Rows lie near named flat spaces through zero. A row that begins with a name and a colon came from that space; any other row is followed by the name of its block's space that it lies nearest.
q754-q507: [-13 -29  -8  -6  -6 -14   4 -23 -31  19 -13 -14 -22  11  17   0   9  29
 -14  -2  -1 -10 -13 -15  -7  12  29  -9  46  -6  -7 -18]
q161-q738: [ 31 -36  39  18  26  16 -27  56 -50 -57  81  13  37   3 -40 -18  29 -28
  16 -21  50  -6   5  39  41   5  29  23 -26 -35 -63  -8]
q83-q990: [-25 -30 -28  45  34 -36 -11   9  -6  18   7 -24 -35   5   7  10 -17  13
  15 -44  16  -3 -21 -17  10  -6  16  10  43   7   4   2]
q754-q507: [ 12   6  40 -33  18  12 -24 -14 -23 -30  11  -4   2 -65 -14   5  10 -25
 -23  17  21 -20 -26 -14  15  -9  27  33  12  -3 -31   0]
q161-q738: [  4  -9  61  12   1  16 -43  -5  30 -21  10  20   2 -31 -57  28 -29 -30
  -2 -32  40 -25  -5   0  29   2  22  36  -6  26 -12   0]
q83-q990: [  1  34 -15  -9  10   3   6   9  29  -1  -1   1   9 -21  12  -4  -6 -13
   9  18 -23  16   5   1  -7 -24 -35  -3 -31   7  20  20]
q46-q284: [ 35   6 -27 -27   4   6   6 -38 -21 -13   4 -11   5 -25  32  -4  53  11
  32 -22  10  20 -17  -3  -4  -4  48 -35  28  16  16  13]
q676-q709: [  1  -3   9 -50  -9  15  -1   2  -2   5  18   5  25 -24  23 -23  12  20
  -3  30 -35   6  16   6  -8 -25   6 -27 -18  -9 -12   3]
q83-q990: [  2 -34  21  -1 -42  -5 -10 -10  13  42   9  -2  -3  19  15  -5 -19  24
  -1 -40   6   1  14  -3 -16   7  39 -15  22  23  -2  -7]
q161-q738: [-27   5  -8 -41 -20 -26 -16 -50  55  -6 -52   7 -30 -49  12  19 -18  19
  -2  -7  -8 -28  -2 -55   0  21   4   2  33  57   2   8]
q676-q709: [ 25 -28  -3  44 -27 -11   7  15  -9  13  17  -4   9  55   0 -13   2  10
  26 -69  35   4  20  15   0  33  43 -12  17   9  -9  -1]
q20-q876: [  2  17 -10  43  16 -15  20  33   9  60  -1 -39  12   1  26 -29 -45  13
   6 -38 -20   1  13  -4 -12 -37  28  -5   9  -3  14  33]
q161-q738: [-14 -18   5  -7  -5  16   1   3 -22   9  15  12  -7  32  -5  10  11   1
 -21  44 -15  19  -6  24 -12  -7 -37  -4 -18 -31   8 -30]
q46-q284: [-10  -9 -28  26   1  -2   6 -17   6   0 -17  10 -19  40 -10  24  11  10
  19 -13   3  12  -5   9   1  14 -15 -18   7   5  33 -11]
q46-q284: [ 37  14   3 -24 -21  11  -6  -8  31 -39   7  21  35 -21  -1 -12  24  -2
  43 -36  15   0  27   3  14  18  30 -25 -18  36  -8  24]
q161-q738: [  8   7 -46  -3  15 -20  11  -7  -8 -40 -10  -3  -4  -6  14  -5  35   6
  31 -13  11  -1  -3 -14  13  24   4 -12  15   9  -5  11]
q676-q709: [-29 -42  30   9  24  34  -9   6 -31   9   3  19  15  30 -45   7   1  39
  -7  25 -29 -21  10  34  27 -24  19 -29  -6 -49   0 -28]
q46-q284: [ -6   5   2 -24 -10  -3   0   5  18 -17  -8  12  12 -12   1 -11  -3   7
   1  14 -13 -13  19  -8   5   9 -10  -4 -15   6 -17   5]
q161-q738: [ 20   6  -9  32  11  16  14  21 -26  -6  23   2  11  39 -11   1  20 -19
  10   3  11  27  -4  36  -2  -4 -18  -2 -24 -28  15  -6]
q754-q507: [ 25  40 -18  58  12  -2  26  45   7 -13   4  -4  21  35 -16 -11  -9 -37
  19 -19  17  12  14  22   4  10 -31  18 -37 -11   9  21]
q676-q709: [ -7 -28  20 -58 -12   3 -24   3   2  18  45   0   9 -38  35 -19   3  18
  -9  18 -25  14   5  -3 -13 -33  12 -15  -6   5 -22  -3]
q754-q507: [  9  12   5  27  16   7  -1  21  -6 -15  14   2   5   8 -21   6  -2 -29
   1   0  17   6  -6  16   8  -2 -20  21 -21 -13   1   2]
q83-q990: [-11 -12  -9 -24  27   4 -20 -21  -2 -39   2  14  -8 -31 -12  17  28   8
  18   8   1  -6 -15  -6  24  -5   5 -11   8   5  -1  -4]
q676-q709: [-23 -15   8   4  21  11 -33   7  51 -12  16  28   7 -16 -31  20 -17   9
  34 -17 -13   1  14  12  27 -28 -12 -17 -29  21  19   9]
q20-q876: [ 21  -1 -11 -38  25   1   3  11 -40 -28  28 -14  28 -43  28 -36  42  15
  16   8  -9  -4   1  -2  13 -17  40 -20   6 -18 -34  16]
q46-q284: [ 30   6 -47 -45  38  12 -10 -15 -15 -43  50   2  14 -48  38  -5  76   1
  58   1  -6  49 -20  15   7 -38   9 -46 -12   7  20  19]
q46-q284: [ 16   4   8  -2 -11   7   4 -25 -14  10 -11  -8  -7   0   4   7   8  -4
  -9  -8  14   2 -14  -3 -10   6  24   1  21   4   9  -4]
q46-q284: [  2   8 -10 -12   9  -2  12  -4 -32  11   2 -18  -9  -7  23  -6  12  -4
 -21  29  -9  11 -20  -4 -17 -12  -7   6  11 -20   1  -6]
q83-q990: [ 39 -12  35 -16 -11  34  -1  -5 -74 -17  43   3   8  17  -9   3  48 -33
 -31  34  34  24 -28  36 -11   7   8  17  -7 -42 -18 -34]
q20-q876: [-20 -22  -2 -34 -40 -18 -13 -24  26 -18 -15  23 -23   6   5  13   3  10
  -7   8   6  -9   8 -23  -5  44 -22   3   9  31 -17 -20]
q20-q876: [  3  27  15  11 -46 -18  11  28  48  10 -16   4   8  15   1 -15 -48 -26
 -19  -8   7 -10  32 -14 -17  32 -35  34 -27  25 -19  12]
q20-q876: [ -6 -26  13  15  12 -14 -21  42  -6 -25  42   5   5   1 -15  -9  -7 -13
   5 -15  23  -8   7   5  21   8  -6  26 -12  -7 -42  -3]
q20-q876: [-19 -44  -5 -53  15  -7 -19  11 -12   0  39  -1  17 -37  34 -32  18  51
  17   7 -37  -5  16  -6  12 -32  35 -41   8  -7 -34   3]
q161-q738: [ 22  -6  23   8  14   3 -15  24  -9 -31  29   1  25 -22 -19 -15   5 -13
  17 -32  29 -16   8   5  27   3  37  13  -4   0 -35  14]
q754-q507: [-31  -6  30 -37 -36   5 -12 -11  62  -4 -40  34  16 -12 -23  -1 -35  33
  -4  10 -32 -42  45 -18  13  17  -1 -17 -17  28 -15   1]
q83-q990: [  0  19  11  -9 -31   9  14   9  25   7 -17  14  18  18  -4 -10 -17  -2
 -12  21 -19  -3  28   6 -12  11 -27  -3 -31   0   0   1]
q161-q738: [-22 -19  43   1 -16  -5  -7  21   4  76  10 -25   0  -7  18 -21 -61  19
 -43   1 -27 -12  10  -9 -23 -35  23  13  11  -9 -15  -1]
q83-q990: [ 45  58 -16  -2  37   8  20  -5 -32  -5   6 -37  11 -53  29 -13  25 -37
   2   5   9  21 -34  -4 -11 -34  18  14   6 -10  16  33]
q46-q284: [ 17 -17  45  -5  -9  28 -47 -24  45 -22  21  33  14 -29 -42  28  -1  -9
  36 -53  32  -2   5  13  27  -6  41 -10 -10  45  11   7]
q20-q876: [-23 -18  -2  43  37  10  -5   3  -9  43   4 -12 -13  18 -14  18 -20  18
   5 -12 -17   9 -15  18   4 -44  10 -15  11 -20  39  -5]
q83-q990: [ 17   6 -13  13   5 -21   2 -17   4  40  -5 -39 -11 -31  38 -10 -13  11
  14 -59  12   3 -15 -27 -13 -17  62  -5  50  31  14  28]
q83-q990: [ 19   3   9  23 -29 -14  19  -6 -24  37 -15 -29 -11  23  18 -10 -15  -6
 -27 -24  24  -5  -7 -12 -25  23  31  21  36   0  -8  -4]
q161-q738: [-52 -68  62   1  30   1 -28  34 -56  56  34 -23  -8 -10 -13 -15 -46  36
 -61  30 -27 -37  -9   1  10 -49  38  21  28 -59 -49 -31]
q20-q876: [-16   0  -4   7  16 -19   5  30 -17 -29  -5  -1  -2   2 -12 -12  -6  -8
 -17  23   4 -27   4 -12  16  22 -24  30  -4 -22 -40  -5]
q161-q738: [ 46  49  -6  28 -11   9   5  -9  46 -27 -13  10  16  -5 -19  13   2 -41
  40 -53  39  13   7   5   5  19   2   7 -21  44  30  32]
q754-q507: [-11 -12  18  15  17   0 -24   1   2 -21   8   9 -16  -9 -33  24  -8 -20
  -5  -4  25 -10 -17  -1  19   4  -9  29   1   2  -7 -10]
q754-q507: [  8   1  11 -27  12   2 -12  -7 -15 -23  12  -3   3 -40   3  -4  16  -8
  -4   9   9  -8 -13 -10   9  -5  17  10   8   0 -21   3]
q20-q876: [ -8  47 -16 -20  14  14  42 -10 -11  30 -55 -19  17 -14  20 -21  -6  25
 -23  55 -63 -13   7  -8 -15 -30  -4 -25  -3 -31  23  15]
q46-q284: [ 34  22   7  -7  -2  29  -2 -11 -16 -13  31   7   1   0  -2  19  32 -47
  -4  22  21  46 -27  30 -18 -13 -30  12 -29  -8  27  -9]
q20-q876: [ 19  16   4 -24  18   1   9  39 -24 -26  26 -10  39 -34  15 -44  13  -4
   1  17 -11 -11  17   2  11 -13  13   3 -21 -24 -45  21]
q676-q709: [ 10 -27  19  -8 -37  10  -5  51   7  -4  59  26  36  44   1 -28   3  -2
   8   4  -4  22  43  39  -6   8 -26 -12 -57 -13 -31 -11]
q676-q709: [ 13  60 -10  24  -6   3  25  19  58 -10 -41   9  32   2 -17 -12 -29 -14
  23 -15 -13 -13  38  -1   7   9 -21  -3 -40  20  18  39]
q676-q709: [ 24  49  -5 -11 -32  -9  31  21  13   1 -14 -10  20  -1  26 -31 -12 -26
 -18  18  -6   3  21 -10 -26  19 -28  19 -27   3 -15  19]
q754-q507: [  0 -16  26 -27  14  21 -22 -14 -31  -2  30   1  -8 -26  -4  14  18 -11
 -20  31   3  13 -30  11  -1 -28   3   9   2 -18  -2 -19]
q754-q507: [  8  21  15 -22 -13  13   2  -2  23   4  -8   6  20 -20   2  -9  -9  -1
  -3  10 -17  -3  15   0  -5 -10   0  -7 -20   9   2  13]
q676-q709: [ -3 -13  -3  14  -2  -9 -27  14  48 -12  30  17  -3  -2  -9  12 -13 -12
  34 -40  17  16  10   5  10  -1 -16   2 -21  36   7  10]
q46-q284: [ 60  18  39 -14  -9  32 -25   6  16 -30  53  13  41 -41 -12  -6  19 -43
  30 -39  39  22   4  25   9 -15  34   5 -34  26  -6  25]
q676-q709: [  3 -23  -8  20  -7 -13 -23  11  23 -14  35  13 -12  16  -5  14   2 -16
  27 -39  32  21   0   8   5  13 -14   8  -8  26   1  -3]
q83-q990: [  9  20  -2  11  -5  -2  12  15  16  25   0 -12  13   0  14 -15 -20  -3
   2 -11 -11   7  12   1 -13 -15   0  -2 -11   4  10  18]
q754-q507: [ 21  18 -23 -13  20 -10  14  48 -13 -74  20   9  43 -14   0 -42  34  -9
  31   6   5 -16  31   3  31  24  -7  -1 -34 -16 -54  23]
[ 22  20   9  30   9   5  -5   1  18 -14  -4   0   9 -11 -24   9  -8 -23
  20 -41  29  -5  -1   2  15   3  19  13  -2  19   9  20]  q161-q738
[ 34  33 -12  45  -8   4   1  -6  37 -21  -5  11  -3  18 -23  27   1 -46
  33 -48  45  23  -5  12   1  22 -18  15 -18  36  38  16]  q161-q738
[ -8  -2  28  42  38  -2  -8  13 -10  31  -9 -28   2 -25 -22  -3 -42   7
  -8 -36   5 -34  -9 -10  20 -31  56  18  31  -9  -5  17]  q161-q738
[-22 -25 -12   1  -9 -21 -16 -14  15  15   6   0 -36   6  13  20  -9   4
  -3 -10   7  13 -15 -14 -12   5 -17   7  19  22  10 -14]  q83-q990
[  6   7  -5 -11   6   7   0  -9  -1 -26  -6   9   6 -10  -8   3  18  -1
  10   5   2  -4   0   1  11   7   2  -7  -4   1  -2   2]  q161-q738
[  5  11   4 -24 -59 -10   4 -27  31  42 -10  -4 -23   7  38   7 -19 -12
 -27   5   0  26  -3 -16 -50  13 -25  10   4  35  19  -7]  q83-q990
[ 17 -12  28  31   6  22  11  43 -30   5  21   0  44  33 -27 -29  -4  10
   5 -14  -1 -15  29  35  18  -6  36 -12 -19 -39 -24   2]  q83-q990
[  6   4 -13   6 -21 -29   7  12  22  28   2 -21  -3  -3  36 -21 -24   4
   4 -35   3   3  12 -21 -19   6  12   5  13  27  -8  19]  q161-q738
[ 21  39  -5  12   8  -5  11  38  25 -47  -3   8  35 -13 -17 -22  -4 -26
  23 -13  11 -17  29  -1  22  18 -13  15 -37   7 -25  32]  q754-q507
[ 11  36 -27 -38 -18  -8  33 -31  -2   6 -49 -16   4 -20  40 -20  15  19
  -7  20 -25  -9   5 -29 -20  13  14 -20  21   9   5  15]  q20-q876
[-25 -10   2 -28  24  -5 -19  25  15 -17  24   8  10 -37   3 -12  -7  10
   5  23 -27  -8  11  -5  16 -26 -18  -2 -22  -5 -23   8]  q46-q284
[  1 -10  16 -32  -1  26  -1   4 -27   3  25   8  17   1   5  -9  21   7
 -14  44 -24  13   1  23  -7 -23  -7 -16 -22 -31  -6 -15]  q754-q507
[  2 -16  -7 -24   5   7 -14 -14  10  -4  16   8   9 -20  12  -2  19  24
  29 -15 -12   9   5   3   7 -19  25 -35   2  15   8   7]  q676-q709
[ 20  46  -8   1 -12   3  44   0 -17   5 -44 -16  18   9  10 -23   1  -4
 -20  22 -13 -15  11  -7 -13  17   3   2   0 -19  -2  12]  q676-q709
[ 12   8  39  -2 -38  16 -11  -7  37 -13 -13  27  14   6 -34  10 -18 -16
  -3 -13  18 -15  22   4   6  27   0  11 -21  25  -6  -1]  q46-q284
[ 16  -4   4  32  20   1  20  16 -76  -3   7 -23  -3  28  -9  -8  18 -16
 -27  12  26  -6 -24  13   2  12  15  26  21 -50 -22 -17]  q754-q507
[-38  -7 -33 -22  14 -30   9  32  18 -17 -12   3  10  -9  18 -32  -9  39
  11  22 -45 -26  34 -22  15   3 -23 -18 -11  -6 -33  12]  q46-q284
[ 19  15  -4  41  42   8  10  50 -11  20  36 -24  36  -5   4 -30 -12  -3
  27 -29 -11  12  11  26  10 -50  25 -11 -21 -24   7  33]  q83-q990
[-15 -19  -2  18  -5 -23   3 -14   4   5 -43  -8  -9   6  -9  -3 -18  35
   5 -41   9 -46  12 -30  18  32  52  -6  49  16 -17   4]  q83-q990
[-16  -8 -32 -12   5  -5   5 -28  -2  -5 -21   6 -18   9   9  14  22  23
  11  12 -15   5  -9  -6  -1   6  -9 -25  16   3  21 -10]  q46-q284
[-13 -10  -9  15 -28 -23  -1  -9  38  42 -16  -8 -20  16  20   3 -34  16
   4 -37  -2   3  10 -19 -19   8   5  -5  20  35  17   5]  q20-q876
[  9  -1  49  -7 -10   1  -9   2 -11  25   1 -20   7 -33  -1 -14 -31  -5
 -33 -11  11 -27  -3 -16  -3  -8  48  28  22   0 -31   5]  q46-q284
[-20 -16  -1  24   6 -23  -5  29   8   9   8  -7  -8  11  -3  -7 -29   3
  -3 -15   3 -13   9  -9   6   5  -8  17   3  -1 -20   1]  q20-q876
[ 30  30   7  48  36   9  11  34 -35 -27  16 -13  15   4 -29  -3   6 -47
  -1  -6  35   0 -15  20  16  -1  -3  38 -15 -31  -9  11]  q20-q876
[-27 -19  15 -40  11  18 -32 -39   7  -7   2  20 -23 -32 -13  36  10   6
 -11  36 -14   5 -25  -2   5 -23 -15  -5   3   6  18 -21]  q46-q284
[  7 -25  47 -22 -21  17 -23  24  -6  -9  48  19  21   1 -14 -10  -1 -13
 -16  14   9   3  14  22   2  -1  -3  12 -31 -11 -36 -16]  q161-q738
[ -5  -5  16  13   7  18  -7  -3  -6   1   4  11  -5  14 -26  20  -1 -12
  -9  13   4   6 -10  18   4  -7 -15   7 -11 -13  14 -15]  q161-q738
[-11  10 -24 -45   4  -9 -16 -50   9 -31 -12   8 -43 -41  17  36  30 -20
  -8  35   8  18 -42 -27 -10   7 -40  15  15  26  18 -12]  q83-q990
[  8  44 -18  14  -6 -25  37  21   3  12 -37 -29   9  -3  23 -32 -25  -7
 -16   0  -8 -21  15 -27 -13  17  -3  20   6  -2 -16  26]  q20-q876

Each name stands for a flat space through zero: a line, a plane or more. A row that begins with a name and a colon came from that space; any other row is followed by the name of the space it lies nearest, among the names in its block.
q884_q148: [ -1  31   4  12 -42  15 -46  15 -15 -13  38  48  32  32  -2 -30  36 -26
  -4 -16 -42  63 -21  -4  15 -11  11 -36  -2 -12   3  -5]
q508_q301: [ -4 -36 -22   7 -10  11  17 -25  31  17  12 -60  47  -6 -15 -43 -19 -27
  -9  14 -14  17  67  42  -4  11  38  10 -23  -3   7 -17]
q508_q301: [ 14  29   4  -5 -27  42 -21  -6  -7 -20  -7 -21  12   5  20 -15 -18 -11
 -21  -4   0  -7  21   9   4  -2  -5 -13 -10 -24  18 -13]
q314_q648: [ -5 -15  -2   7   7 -11 -18  -8  16   4  11  29   8  -2 -17   3  22   4
  18   3  -6  34 -34 -10   0   6  21  10   1  16  -5  10]
q460_q453: [ -8 -12 -11 -11 -30   3  27  -2  -3  -3  -6  -8  20  14   2   2  -5 -29
  13  -7  -1  29  42   0  14  -6  -1  15  10  20  -1  -6]
q508_q301: [-35 -32   9   2  16   3   1  11   0 -23  -8  27 -24   7  -9  43   2  15
  -2  -6  27  24 -32 -13  -7  10 -11  20  20  46 -18  -5]
q884_q148: [-28  32  18 -10   0  17  35  19 -49 -19 -30 -34 -27  26  10  22 -19  30
 -47 -25   7 -72  40  19   6   0 -29  -7  -3  11  -4 -12]
q460_q453: [-18  -6 -11 -15  -9  13  30  -4  -1 -15 -17 -43  -1  11   5  17 -22   0
 -15 -22  18 -20  59  20   8   7  -5  22   3  24  -6 -19]
q884_q148: [ -7 -10  17  12  -5  -1  32   1 -29  21 -24  -6   4 -16  -2 -12  -9 -12
  -3  43 -16 -19  -5   0 -16  -3   0 -19 -18   1  11   5]
q884_q148: [ 20 -13 -26 -22  54 -25  -3 -16  62   4  36 -51  -1  34 -25 -10  -5  48
  -2 -52  23 -12  59  18  25   4   6  62  28 -32 -14  19]
q884_q148: [ -9  -4  17  25  68 -28 -27   3  10  19  18  15 -28 -15 -29  -1  21  62
 -20  10  -7 -40 -69   7 -23  17  18 -11 -17 -11 -11  17]
q314_q648: [-30 -24  32  16  17  32 -10  -5 -12 -14 -22  11  -5   3 -19  11  -6  24
 -23  27   6   9 -43  -3 -17  13   7   5  -8  19   5   6]
q884_q148: [ -6  -6 -18 -21 -12  15  36  -9   7 -11 -14 -63   9  14   8   3 -32  -7
 -15 -24  19 -22  87  26  13   3  -6  28   4   8  -1 -18]
q314_q648: [ -7   6  19   2  -9  32 -21 -36  -3  -4 -31  12  27   5 -23  -1  14  17
   7  18 -15  18 -33 -10   5  10  39  23 -19  16  20  25]
q508_q301: [-26 -40  24  28  44 -53  49  15 -24  54   6  15  -1   3 -47 -22  22  23
   0  47 -37 -11 -28   0 -16  -4  13 -10  -9   2 -10  33]
q460_q453: [ 17  24  14  12  24 -18   1  21 -21  21  12  -3 -22  -9   7 -22  -2  17
 -21  15 -15 -52 -15   4 -13  -9 -19 -39 -10 -46   3   6]
q884_q148: [-25  18   4   7   2   8  -1  14 -19 -12   7 -15  -7  14  -1   0   0  18
 -40 -22  -9 -31  15  27  -1   9   1 -20 -14   8  -9 -20]
q314_q648: [-11  12  -3 -14  -8  30 -20  11   5 -44  10  -6 -10  34  11  20 -10   9
 -24 -46  25  13  25   6  15   2 -21  15  23   6  -9 -18]
q314_q648: [  7  -9 -19  -3  26 -17  -4  20  25  -7  30 -21 -28  -7  15   7 -16   6
 -15 -26  27 -21  22  16  -7   3 -24  -5  15 -15 -19 -24]
q314_q648: [  9  16 -18  11 -10   7 -19  -1  14   9  41 -38  32   7  -1 -54  -1 -13
 -30 -14 -31  -4  48  44   2   3  23 -30 -25 -37   3 -22]
q314_q648: [ -6 -14 -10  14  24 -29   1  26  11  13  48  -7  -5   9  -9 -24   6   3
 -20 -11 -11   0  14  23  -7  -1  -5 -23   4 -20 -19 -13]
q884_q148: [ 15 -31  -7  -7  48 -36  21  -4  26  15 -18  -3 -44 -42   6  38 -15  20
  28  16  44 -37 -28 -20 -18   6 -18  26  15   8 -10  11]
q314_q648: [ 10  14  -8 -10  17 -10 -14 -18  21   4   7  -6   6  14 -16  -1  15  30
   8 -25  -2  -7   4   1  16   4  19  28   2  -6  -1  19]
q508_q301: [-14 -41 -43  -3 -11   4  -2 -38  54  -5  -8 -31  22 -45   1  20 -10 -26
  22  -6  24  21  25  26 -10  32  47  30 -22  60  -9 -35]
q508_q301: [  4 -13  -7  -3  19  18 -20  17  24 -29  24 -21 -23   6  18   6 -28   5
 -28 -22  37   0  17  11  -7   3 -31   1  22 -21  -9 -24]
q884_q148: [ 16 -14   1  -6 -17   2  17 -11   0  10 -20   6  11 -13   7  -2  -8 -28
  31  29   4  22   0 -22   0 -10  -4  11   7  -2  13  13]
q460_q453: [ 41  17  10 -22 -15  23   2  -3  -4 -10 -17  -7  -2  13  24  -6 -25 -14
  14   7  18   5  18 -29  14 -24 -38  15  28 -46  22  20]
q314_q648: [ 22   9   0 -11   5  -8   2 -37  10  19 -37   5   5 -26  -6  13   9  13
  40  18   2 -17 -27 -22   4   4  25  30 -12   9  16  32]
q460_q453: [ 31  51  24 -13 -25  44 -49 -15 -17 -30 -34  41  -8  -2  25  20   4   6
  15   4  11   5 -59 -43   9  -9 -14   1   5 -17  28  22]
q508_q301: [ -3   1   7  22  24   1  -5  12  -6  12  13 -27 -12 -21   3 -25 -15  12
 -40  19 -10 -47  -3  30 -27   9   0 -40 -27 -27   1 -18]
q460_q453: [ 15  -5 -14   0  26 -43  27 -10  12  38  -3 -20  -7 -29  -6  -5   2  10
  18  12  -5 -43   8   6  -6   2  13   4 -13  -6  -4  11]
q460_q453: [ 23  23   9  -2  -5  48 -59 -12  14 -34  -9   8 -10 -15  25   8 -15   4
  -9   1  25   3 -38 -12  -8   6  -8  -5  -2 -22  18  -7]
q460_q453: [-47  -5  17  21 -26  42 -23  39 -29 -41  33  16   8  44   0 -12   0 -16
 -57 -18 -14  48   7  24  -4   2 -16 -40   5  11 -12 -39]
q884_q148: [-14  11   3  17   0 -18   4  28 -22  12  32   6   2  15  -7 -25  15  -2
 -25  -6 -32  -7   6  19  -3  -5  -2 -41  -9 -12 -11 -11]
q508_q301: [-21 -35  15  13  28  14   0  10   3 -13  -5  -5 -22  -9  -3  14 -21  14
 -25  19  24  -4 -22   4 -24  11 -14   0   4   9  -6 -11]
q508_q301: [ 21  51   9 -13 -12  -2 -13  30 -25 -11  28  15  -5  52  11 -18  13   7
 -13 -38 -16   0  20 -11  29 -28 -37 -16  27 -50   0  13]
q314_q648: [ 16  -5 -24 -12   9  -2 -20  -6  37 -16   4  -6 -20 -26  22  26 -13  -3
  14 -20  39  -3  -2  -3  -4   9  -8  15  11   6  -8 -17]
q508_q301: [ -8  -5   2  -1 -21  28   0 -15  -1 -10 -15 -12  20   3  -1  -4  -8 -12
  -4   6  -2  16  14   6   2   5  13   8  -9  12  10  -6]
q460_q453: [ 45   7  11 -29   4  19  13  -5   6  -9 -19 -24  -9  22  18  -3 -35   2
  12   3  32  -6  33 -30  17 -25 -46  36  40 -56  21  30]
q460_q453: [  4  -4  21  10  41  17 -58  -7  23 -19  10  29 -18   3 -14  10   9  45
 -10   1  17  13 -72 -16 -10  11   4  12   8 -15   2  18]
[ -1   0  -5   3  16 -26   1   9   3   9   9  13 -16 -10  -2  11  11  10
   7  -6   1 -12 -18  -3  -4   2  -2  -5   2   6 -12   1]  q508_q301
[   8    3   27   23    2  -10  -27    7  -22   14  -10   77  -14  -33
    1    8   27   -5   27   50  -15   21 -110  -42  -23   -5    0  -34
   -8    1    9   22]  q884_q148
[ 11 -23 -25   5  42 -50   8 -28  42  41   1 -14  -4 -49 -18   4  12  19
  31  13   2 -31 -17   9 -14  19  41  19 -22  15  -9  11]  q460_q453
[-22  44  -2   2 -39   9 -20  42 -38 -34  23  34 -14  23  26  15  17 -18
 -26 -45 -11   8   0   7   9  -6 -25 -48   5  17 -17 -38]  q884_q148
[-17   0  20  26 -17   1  14  13 -41  19  -7  15  10 -14  -3 -23   6 -21
 -13  42 -36  -4 -23   6 -19  -3   7 -48 -28   2   8  -6]  q884_q148
[  7 -48 -11  -9  43 -23   8  21  40  -7  35  -6 -25  18  -5  10 -17   9
   4 -17  41  28  17  -9   1  -7 -37  32  51 -19 -22   3]  q508_q301
[ -9 -24   6  -1 -13  30   8 -14   4  -9 -13 -19  23  12  -8 -10 -17 -13
  -6  14   3  28  24   5   1   2   7  18   1   5  11   0]  q508_q301
[ -8 -10  24   6   9  21   3  12 -15  -9  -3  -3  -6  19  -4  -7 -14   9
 -24  14   3   3  -3  -2  -6  -5 -20  -4   9 -17   6   5]  q508_q301
[ 20  21 -33  -6   7 -39 -14  -1  24  11  18   7 -17 -32  16  15  16   0
  23 -28   6 -26  -8   3   1   6   9  -9  -6   6 -14 -12]  q508_q301
[  6  -9  -6 -12 -41  23  21 -13  -5  -6 -28 -10  19  -9  18   4 -19 -43
  20  16   8  23  28  -9   4  -6  -4  10   2  14  14  -7]  q884_q148
[ -9  -8   1   4  16  11 -23  -4  17 -14  11  -2  -2   8 -10   3   1  18
 -14 -12   8   9  -9   8  -2  10   8   9   1   3  -5  -4]  q314_q648
[-22  11 -20  -3 -47  39 -19  -3   2 -36   4 -16  20   3  19   7  -8 -31
 -21 -31   3  22  38  28   5  13  13 -11 -14  34  -3 -47]  q884_q148
[ 16 -11 -11  -9 -19 -33  31   9  -9  16 -21  35 -18 -37  25  31   1 -40
  54  23  15  10 -22 -37  -5 -14 -23  -3  15  22  -3   3]  q314_q648
[ 60 -20 -19  -7  22 -43  24 -31  38  56  -7 -23  10 -49   1 -28 -11 -16
  56  46   1 -18   5 -18  -8 -10  12  19  -4 -44  18  34]  q508_q301
[-17  14  17  14  -3   0  15  16 -35  11   5  -7   7  18 -10 -25   5   6
 -30   8 -32 -20  11  18  -2  -4   1 -30 -16 -11   2  -1]  q884_q148
[ -3  34 -30 -18 -18   4 -41  10  18 -44  18  18 -22   2  30  44  11  -1
   1 -70  29   5   2   2  15   9 -10   2  14  31 -22 -36]  q508_q301
[ 10   3  -2  -6 -12 -15  16  16 -11   5   5  14  -6   6  11   1   2 -19
  15  -1  -1  10   7 -15   7 -16 -23  -6  18  -8  -3   4]  q884_q148
[  2  16  11 -14 -13  -3   7 -20 -14   5 -30  28  12  15 -15  16  24  11
  34   0 -11  14 -21 -30  21  -7  14  31   6  19   9  37]  q314_q648
[ 18  12 -20  -9  -4  14 -23   4  25 -19  23 -27  -3   0  22  -7 -18  -8
 -15 -29  19  -5  34  17   3   1 -12  -4   7 -24  -2 -25]  q508_q301
[ -9  25   9 -15 -25   2  11 -13 -27  -5 -38  30   4  13  -5  30  22   6
  26  -9  -8   4 -16 -26  21  -4   9  22   2  37   5  22]  q460_q453
